Below is a small trained network, with its code and all its weights. Each question gives an input and a target symbol and asks what happens when units are switched off, that is, made to give their printed mean instead of their output.

import numpy as np


def w(rows, s, z=0):
    codes = np.array(rows[::2]) - 128.0
    scale = np.full(codes.shape[1], s)
    scale[-1] = z or s
    return codes * scale


def norm(h):
    return h / np.sqrt((h * h).mean(-1, keepdims=True) + 1e-5)


def f(y):
    return y / 2 * (1 + np.tanh(0.7978845608 * (y + 0.044715 * y**3)))


def softmax(a):
    e = np.exp(a - a.max(-1, keepdims=True))
    return e / e.sum(-1, keepdims=True)


def log_softmax(a):
    a = a - a.max(-1, keepdims=True)
    return a - np.log(np.exp(a).sum(-1, keepdims=True))


def net(x, mask):
    ids = ['αβδεζθμπω'.index(c) for c in x.split()]
    T = len(ids)
    res = E[ids] + P[:T]
    r = norm(res)
    for j in range(3):
        rows = slice(3 * j, 3 * j + 3)
        q, k, v = (r @ M[0][rows].T for M in (Q, K, V))
        z = softmax(np.where(np.tri(T) > 0, q @ k.T / 3**0.5, -1e9)) @ v
        o = O[0][rows]
        res = res + np.where(mask[j], z, o[:, -1]) @ o[:, :-1]
    y = f(norm(res) @ A[0][:, :-1].T + A[0][:, -1])
    res = res + np.where(mask[3:15], y, B[0][:, -1]) @ B[0][:, :-1]
    return log_softmax(norm(res)[-1] @ U[:, :-1].T + U[:, -1])


Q, K, V, O, A, B = {}, {}, {}, {}, {}, {}
E = w([
[95,114,65,136],'α',
[153,123,152,93],'β',
[195,174,92,133],'δ',
[140,99,177,109],'ε',
[126,83,181,134],'ζ',
[112,22,130,177],'θ',
[129,90,90,104],'μ',
[130,68,52,212],'π',
[184,251,114,91],'ω',
],0.02)
P = w([
[154,163,244,69],'0',
[166,85,148,219],'1',
[202,94,93,152],'2',
[203,77,88,137],'3',
[179,39,115,171],'4',
[235,32,156,95],'5',
[188,51,95,136],'6',
[165,29,106,131],'7',
[172,2,107,134],'8',
[254,108,218,28],'9',
],0.0082)
Q[0] = w([
[133,138,95,152],'H1',
[182,157,152,58],'H1',
[133,180,179,157],'H1',
[151,13,107,93],'H2',
[126,118,115,178],'H2',
[99,56,117,116],'H2',
[176,105,107,133],'H3',
[115,239,131,177],'H3',
[124,7,109,101],'H3',
],0.014)
K[0] = w([
[105,93,123,101],'H1',
[11,99,142,24],'H1',
[58,159,134,108],'H1',
[37,178,214,3],'H2',
[105,115,94,14],'H2',
[2,114,149,87],'H2',
[104,244,129,108],'H3',
[182,110,35,211],'H3',
[71,118,139,118],'H3',
],0.0091)
V[0] = w([
[253,161,111,189],'H1',
[117,143,95,51],'H1',
[150,10,174,134],'H1',
[56,130,124,32],'H2',
[229,116,141,103],'H2',
[227,169,74,130],'H2',
[220,86,76,92],'H3',
[118,69,144,216],'H3',
[154,149,17,185],'H3',
],0.013)
O[0] = w([
[11,60,64,45,161],'H1',
[110,145,110,189,108],'H1',
[165,163,140,53,254],'H1',
[154,192,156,180,193],'H2',
[48,210,58,47,162],'H2',
[11,118,171,105,104],'H2',
[75,169,133,50,179],'H3',
[111,6,72,39,101],'H3',
[137,108,250,73,70],'H3',
],0.012,0.0088)
A[0] = w([
[97,114,144,188,117],'N1',
[90,100,88,154,5],'N2',
[13,127,143,93,254],'N3',
[239,125,146,76,204],'N4',
[114,174,152,168,14],'N5',
[151,172,242,143,108],'N6',
[116,67,97,119,47],'N7',
[130,5,202,146,79],'N8',
[57,117,88,34,61],'N9',
[132,41,119,87,118],'N10',
[128,186,151,149,148],'N11',
[104,38,120,153,78],'N12',
],0.012,0.0049)
B[0] = w([
[154,23,63,112,126],'N1',
[204,152,51,96,118],'N2',
[79,37,233,163,254],'N3',
[103,172,110,94,242],'N4',
[202,2,83,67,123],'N5',
[227,85,184,160,189],'N6',
[228,70,85,88,135],'N7',
[136,62,59,24,139],'N8',
[138,94,251,116,254],'N9',
[198,98,235,19,169],'N10',
[99,92,193,75,166],'N11',
[158,54,66,50,129],'N12',
],0.0082,0.007)
U = w([
[217,138,192,200,187],'α',
[76,199,86,134,5],'β',
[87,130,136,139,56],'δ',
[128,174,63,105,73],'ε',
[161,146,61,72,231],'ζ',
[198,61,123,2,114],'θ',
[96,214,104,88,133],'μ',
[141,57,133,73,33],'π',
[57,119,185,141,230],'ω',
],0.0086,0.0026)

Each question gives the input, a string of symbols that net reads in full, and the target symbol t.
The units are the heads (3 rows each of Q, K, V and O) and the neurons (one row each of A and B). Each row of codes is followed by its name. A weight is (code - 128) times the scale printed after its matrix; where a second scale follows, it is the last column's (O, A, B and U).
mask holds one flag per unit, heads first, then neurons. A switched-off unit (its flag False) gives its mean, the last column of its rows in O or B, instead of its output. The means were averaged over made-up inputs and are rounded, as every weight is.
A unit's drop is (log p(t) with every unit on - log p(t) with that unit switched off) / (log p(t) with every unit on - log p(t) with every unit switched off).
The circuit of an input: a set's keep is (log p(t) with only the set's units on - log p(t) with every unit switched off) / (log p(t) with every unit on - log p(t) with every unit switched off). Starting from the 12 units with the biggest drops (on a tie, the unit counted first), units are removed one at a time, each time the one whose removal leaves the highest keep (on an exact tie, the one counted first), for as long as the keep stays at least 0.8.
units of the circuit, in order: the units of the circuit, biggest drop first
unit that matters most: the unit with the biggest drop
heads that matter: for each layer, one digit per head in row order, 1 if its drop is at least 0.15 and else 0, layers parted by /
drop of u: that unit's drop, to one decimal
input α ζ ζ ω μ ω ε μ, target α: unit that matters most => H2
input ω ω α α μ α π θ ζ, target ω: heads that matter => 011
input ω θ α α α θ π, target ω: units of the circuit, in order => H2; H3
input μ θ μ ε β α α ε α, target μ: heads that matter => 000
input ω ε α α ω, target ω: units of the circuit, in order => H2; H1; N3
input ω α α α θ α, target ω: units of the circuit, in order => H2; N3
input ω α α α ζ μ, target ω: heads that matter => 010
input α α θ α θ ζ α π, target α: heads that matter => 010
input α θ α ω α μ ω ε, target α: heads that matter => 000
input ζ α π ε α θ, target ζ: units of the circuit, in order => H3; N3
input ζ θ α μ, target ζ: heads that matter => 000
input α β ε ω α α α π, target α: heads that matter => 011
input α β ω α α, target α: heads that matter => 011
input α θ θ θ α α α μ θ, target α: units of the circuit, in order => H2
input α α α α θ ζ, target α: heads that matter => 000
input μ θ ζ, target μ: heads that matter => 000
input α μ ω β ω π μ, target α: heads that matter => 011
input ω α μ α α ε β, target ω: heads that matter => 010
input α α ε ω, target α: heads that matter => 100
input ζ π π α θ α, target ζ: units of the circuit, in order => H3
input ζ β ε α α ζ α α ε, target ζ: drop of H3 => 0.2
input μ α ε, target μ: drop of N6 => 0.0
input ζ θ θ ω θ β, target ζ: drop of H3 => 0.3
input μ ζ α ζ α μ ζ μ ζ, target μ: drop of H1 => 0.1
